Below are the code and all the weights of a small trained network. Each question names an input and a target symbol and asks about switching units off, where a switched-off unit gives its printed mean instead of its output.

import numpy as np


def w(rows, s, z=0):
    codes = np.array(rows[::2]) - 128.0
    scale = np.full(codes.shape[1], s)
    scale[-1] = z or s
    return codes * scale


def norm(h):
    return h / np.sqrt((h * h).mean(-1, keepdims=True) + 1e-5)


def f(y):
    return np.maximum(y, 0)


def softmax(a):
    e = np.exp(a - a.max(-1, keepdims=True))
    return e / e.sum(-1, keepdims=True)


def log_softmax(a):
    a = a - a.max(-1, keepdims=True)
    return a - np.log(np.exp(a).sum(-1, keepdims=True))


def net(x, mask):
    ids = ['αβδεθλπσψ'.index(c) for c in x.split()]
    T = len(ids)
    res = E[ids] + P[:T]
    r = norm(res)
    for j in range(3):
        rows = slice(2 * j, 2 * j + 2)
        q, k, v = (r @ M[0][rows].T for M in (Q, K, V))
        z = softmax(np.where(np.tri(T) > 0, q @ k.T / 2**0.5, -1e9)) @ v
        o = O[0][rows]
        res = res + np.where(mask[j], z, o[:, -1]) @ o[:, :-1]
    y = f(norm(res) @ A[0][:, :-1].T + A[0][:, -1])
    res = res + np.where(mask[3:7], y, B[0][:, -1]) @ B[0][:, :-1]
    return log_softmax(norm(res)[-1] @ U[:, :-1].T + U[:, -1])


Q, K, V, O, A, B = {}, {}, {}, {}, {}, {}
E = w([
[147,163,110,118,161,113],'α',
[106,190,93,146,164,131],'β',
[127,156,138,146,82,125],'δ',
[135,208,85,120,166,95],'ε',
[65,115,121,95,206,96],'θ',
[82,255,110,51,148,99],'λ',
[110,156,67,121,135,120],'π',
[141,54,121,108,105,140],'σ',
[130,161,65,97,163,81],'ψ',
],0.00082)
P = w([
[165,113,149,155,130,168],'0',
[62,73,123,209,136,30],'1',
[137,161,189,92,112,215],'2',
[67,79,139,186,120,36],'3',
[130,146,192,81,105,199],'4',
[58,81,154,169,100,34],'5',
[128,139,196,78,104,194],'6',
[55,75,131,187,114,10],'7',
],0.0011)
Q[0] = w([
[129,184,112,117,216,153],'head 1',
[50,144,115,168,146,53],'head 1',
[166,168,198,35,69,254],'head 2',
[14,129,116,142,149,14],'head 2',
[79,61,125,186,109,20],'head 3',
[206,150,139,67,156,219],'head 3',
],0.0058)
K[0] = w([
[62,76,162,127,113,96],'head 1',
[123,130,31,162,107,133],'head 1',
[71,108,187,86,61,99],'head 2',
[154,170,60,141,253,123],'head 2',
[195,134,102,173,136,161],'head 3',
[56,166,150,75,87,80],'head 3',
],0.0063)
V[0] = w([
[136,111,245,145,165,92],'head 1',
[56,149,126,117,171,33],'head 1',
[61,226,136,94,133,83],'head 2',
[153,103,52,22,199,88],'head 2',
[54,152,168,31,216,133],'head 3',
[124,6,85,136,223,163],'head 3',
],0.0027)
O[0] = w([
[233,109,146,159,180,198,201],'head 1',
[146,39,134,141,75,163,221],'head 1',
[207,198,119,163,231,98,107],'head 2',
[82,111,26,80,201,210,2],'head 2',
[62,141,252,182,155,187,82],'head 3',
[142,36,192,106,191,58,172],'head 3',
],0.0027,0.00061)
A[0] = w([
[79,62,175,92,24,185,113],'neuron 1',
[113,178,115,83,41,64,107],'neuron 2',
[165,193,202,253,207,132,254],'neuron 3',
[68,12,65,153,94,17,197],'neuron 4',
],0.0021,0.00065)
B[0] = w([
[252,67,22,146,118,167,168],'neuron 1',
[96,60,145,192,153,140,172],'neuron 2',
[83,68,81,126,109,70,217],'neuron 3',
[147,222,163,96,140,205,253],'neuron 4',
],0.0025,0.003)
U = w([
[220,54,113,89,49,217,194],'α',
[166,159,233,189,32,57,98],'β',
[188,189,29,151,125,79,74],'δ',
[72,255,165,165,159,215,243],'ε',
[87,18,226,167,215,176,108],'θ',
[44,64,73,228,156,23,142],'λ',
[48,123,105,40,62,45,89],'π',
[221,118,162,57,217,29,145],'σ',
[68,95,57,52,186,176,9],'ψ',
],0.0074,0.0015)

Each question gives the input, a string of symbols that net reads in full, and the target symbol t.
The units are the heads (2 rows each of Q, K, V and O) and the neurons (one row each of A and B). Each row of codes is followed by its name. A weight is (code - 128) times the scale printed after its matrix; where a second scale follows, it is the last column's (O, A, B and U).
mask holds one flag per unit, heads first, then neurons. A switched-off unit (its flag False) gives its mean, the last column of its rows in O or B, instead of its output. The means were averaged over made-up inputs and are rounded, as every weight is.
A unit's drop is (log p(t) with every unit on - log p(t) with that unit switched off) / (log p(t) with every unit on - log p(t) with every unit switched off).
The circuit of an input: a set's keep is (log p(t) with only the set's units on - log p(t) with every unit switched off) / (log p(t) with every unit on - log p(t) with every unit switched off). Starting from all 7 units, units are removed one at a time, each time the one whose removal leaves the highest keep (on an exact tie, the one counted first), for as long as the keep stays at least 0.8.
units of the circuit, in order: the units of the circuit, biggest drop first
most important unit: the unit with the biggest drop
k most important neurons: the k neurons with the biggest drops, biggest first
heads that matter: for each layer, one digit per head in row order, 1 if its drop is at least 0.15 and else 0, layers parted by /
input σ α ψ ψ, target σ: units of the circuit, in order => head 3; neuron 4
input ε λ λ α θ δ, target ε: most important unit => neuron 4
input σ π α λ α π, target σ: units of the circuit, in order => head 3; neuron 4
input β α α, target σ: units of the circuit, in order => head 2; neuron 4; neuron 3; neuron 1
input β π ψ σ ε α, target β: units of the circuit, in order => head 2; neuron 4
input π ε π σ, target π: heads that matter => 111
input σ σ λ σ λ θ, target σ: heads that matter => 001
input π λ λ α, target π: units of the circuit, in order => head 1; head 2
input θ θ α ε, target θ: heads that matter => 001
input δ σ λ λ, target δ: heads that matter => 001
input α ε λ ψ β λ π ψ, target α: heads that matter => 110
input ε β α β π ψ, target ε: heads that matter => 000
input λ σ π π θ, target θ: units of the circuit, in order => head 3; neuron 4
input θ α α λ θ β ε β, target θ: most important unit => head 3
input β θ λ λ ψ σ δ λ, target β: heads that matter => 110
input θ σ δ λ σ δ β λ, target θ: units of the circuit, in order => head 3; head 1
input π δ θ λ θ, target θ: heads that matter => 111
input λ ε ψ ψ π, target ε: heads that matter => 011
input β α θ ε θ ε π, target θ: heads that matter => 111
input π β β, target λ: most important neuron => neuron 4
input σ θ β β, target σ: heads that matter => 001
input π α ε, target δ: heads that matter => 111
input α δ ψ λ ε ε ε σ, target α: units of the circuit, in order => neuron 4; neuron 1
input β ε ε λ θ θ, target β: heads that matter => 010
input θ π ε λ α β λ σ, target θ: heads that matter => 001
input ε σ α ε λ λ, target ε: 2 most important neurons => neuron 4; neuron 3
input δ σ λ ε θ ε ε α, target δ: units of the circuit, in order => head 3
